Here is a tiny trained network, its code and every weight. The questions are about switching its units off for an input and a class, where a switched-off unit gives its printed mean instead of its output.

import numpy as np


def w(rows, s, z=0):
    codes = np.array(rows[::2]) - 128.0
    scale = np.full(codes.shape[1], s)
    scale[-1] = z or s
    return codes * scale


def norm(h):
    return h / np.sqrt((h * h).mean(-1, keepdims=True) + 1e-5)


def f(y):
    return y / 2 * (1 + np.tanh(0.7978845608 * (y + 0.044715 * y**3)))


def log_softmax(a):
    a = a - a.max(-1, keepdims=True)
    return a - np.log(np.exp(a).sum(-1, keepdims=True))


def net(x, mask):
    res = np.array(x, float).reshape(1, 7) / 4 @ E
    u = 0
    for l in range(2):
        y = f(norm(res) @ A[l][:, :-1].T + A[l][:, -1])
        res = res + np.where(mask[u : u + 10], y, B[l][:, -1]) @ B[l][:, :-1]
        u += 10
    return log_softmax(norm(res)[-1] @ U[:, :-1].T + U[:, -1])


A, B = {}, {}
E = w([
[126,191,63,195,106,196,176],'x0',
[204,60,135,98,207,121,197],'x1',
[127,254,186,115,63,52,134],'x2',
[153,161,185,207,177,230,104],'x3',
[135,121,81,45,197,102,9],'x4',
[29,198,102,75,171,182,126],'x5',
[204,153,85,173,87,111,64],'x6',
],0.0046)
A[0] = w([
[128,189,141,239,77,118,191,48],'0.n1',
[91,231,94,43,87,134,126,39],'0.n2',
[217,96,133,151,230,150,146,7],'0.n3',
[115,96,146,55,166,117,70,101],'0.n4',
[101,94,251,67,124,102,197,19],'0.n5',
[121,177,142,254,68,148,200,34],'0.n6',
[124,26,49,147,193,151,162,47],'0.n7',
[89,183,155,206,149,239,51,3],'0.n8',
[177,141,151,141,69,25,47,25],'0.n9',
[186,135,136,132,38,40,44,37],'0.n10',
],0.0067,0.005)
B[0] = w([
[193,107,110,112,44,173,202,237],'0.n1',
[131,160,70,60,168,169,125,190],'0.n2',
[210,170,139,87,195,151,107,153],'0.n3',
[155,157,91,193,62,163,208,171],'0.n4',
[111,76,122,218,181,39,220,154],'0.n5',
[167,164,140,145,25,193,178,253],'0.n6',
[126,32,131,44,58,175,78,202],'0.n7',
[34,88,254,199,174,160,48,194],'0.n8',
[162,108,119,150,88,67,47,188],'0.n9',
[184,137,183,123,77,47,47,206],'0.n10',
],0.0059,0.0028)
A[1] = w([
[102,107,198,138,189,41,226,63],'1.n1',
[169,48,187,193,83,127,121,115],'1.n2',
[225,102,115,103,237,156,100,1],'1.n3',
[60,41,80,97,110,135,130,55],'1.n4',
[81,108,136,174,120,60,183,13],'1.n5',
[41,227,54,54,139,100,122,6],'1.n6',
[55,204,90,87,149,125,116,47],'1.n7',
[174,175,98,179,101,1,34,30],'1.n8',
[181,188,127,218,27,196,216,24],'1.n9',
[49,164,204,203,150,189,51,1],'1.n10',
],0.0068,0.0042)
B[1] = w([
[86,116,161,255,184,63,151,157],'1.n1',
[80,230,86,66,161,129,129,216],'1.n2',
[225,138,174,153,145,172,169,149],'1.n3',
[70,113,126,136,64,100,127,156],'1.n4',
[167,112,166,143,193,110,148,116],'1.n5',
[173,236,24,81,201,101,212,174],'1.n6',
[153,162,53,140,198,105,132,150],'1.n7',
[162,186,156,130,69,51,62,208],'1.n8',
[106,207,161,114,35,191,248,255],'1.n9',
[25,152,120,228,174,171,20,171],'1.n10',
],0.0075,0.0041)
U = w([
[33,164,157,216,177,203,20,68],'0',
[69,5,79,55,68,151,110,74],'1',
[178,177,150,117,61,28,32,228],'2',
[128,195,163,158,11,206,230,252],'3',
[79,92,175,209,192,35,208,104],'4',
[240,68,161,108,194,208,120,71],'5',
[96,221,24,76,196,105,159,42],'6',
],0.014,0.0015)

Each question gives the input, the list of numbers given to net, and the class t.
The units are the neurons (one row each of A and B). Each row of codes is followed by its name. A weight is (code - 128) times the scale printed after its matrix; where a second scale follows, it is the last column's (A, B and U).
mask holds one flag per neuron, layer by layer. A switched-off neuron (its flag False) gives its mean, the last column of its row in B, instead of its output. The means were averaged over made-up inputs and are rounded, as every weight is.
A unit's drop is (log p(t) with every unit on - log p(t) with that unit switched off) / (log p(t) with every unit on - log p(t) with every unit switched off).
The circuit of an input: a set's keep is (log p(t) with only the set's units on - log p(t) with every unit switched off) / (log p(t) with every unit on - log p(t) with every unit switched off). Starting from the 12 units with the biggest drops (on a tie, the unit counted first), units are removed one at a time, each time the one whose removal leaves the highest keep (on an exact tie, the one counted first), for as long as the keep stays at least 0.8.
units of the circuit, in order: the units of the circuit, biggest drop first
most important unit: the unit with the biggest drop
k most important neurons: the k neurons with the biggest drops, biggest first
top k neurons in layer l: the k neurons of layer l with the biggest drops, biggest first
drop of u: that unit's drop, to one decimal
input [-2,8,-5,-4,-3,4,-3], class 1: 2 most important neurons : [0.n7, 1.n4]
input [-6,-5,4,8,-5,1,-7], class 0: most important unit : 1.n10
input [3,3,5,4,4,0,-6], class 0: units of the circuit, in order : [0.n1, 1.n10]
input [5,1,8,-6,-4,8,-4], class 6: units of the circuit, in order : [0.n2, 1.n6]
input [0,1,-4,-6,-6,0,-5], class 4: 2 most important neurons : [0.n5, 1.n1]
input [7,0,-8,-7,5,7,5], class 1: 3 most important neurons : [0.n7, 1.n2, 1.n4]
input [8,-7,7,-5,-2,8,-4], class 6: 3 most important neurons : [1.n6, 0.n2, 1.n7]
input [-4,3,-6,0,2,7,7], class 5: top 4 neurons in layer 1 : [1.n3, 1.n9, 1.n2, 1.n10]
input [-4,-7,4,-3,-4,3,-8], class 4: top 2 neurons in layer 1 : [1.n1, 1.n2]
input [6,-8,-5,-6,1,-5,-3], class 1: top 3 neurons in layer 0 : [0.n4, 0.n6, 0.n1]
input [3,4,-3,7,1,6,0], class 0: 2 most important neurons : [0.n8, 1.n10]
input [-8,-2,-7,3,-5,0,-3], class 4: 4 most important neurons : [0.n5, 1.n1, 0.n6, 0.n1]
input [-1,-8,5,-7,-4,-3,-2], class 2: top 3 neurons in layer 0 : [0.n10, 0.n9, 0.n4]
input [6,2,-2,8,5,-3,-3], class 0: units of the circuit, in order : [0.n8]
input [4,1,-4,5,-2,3,-1], class 0: drop of 0.n8 : 0.7
input [7,-3,-3,2,0,5,-6], class 0: drop of 0.n3 : 0.0
input [-4,0,-7,-3,-8,-4,-5], class 4: drop of 0.n5 : 0.7
input [5,8,-5,-6,-3,-8,-7], class 1: drop of 1.n6 : 0.1
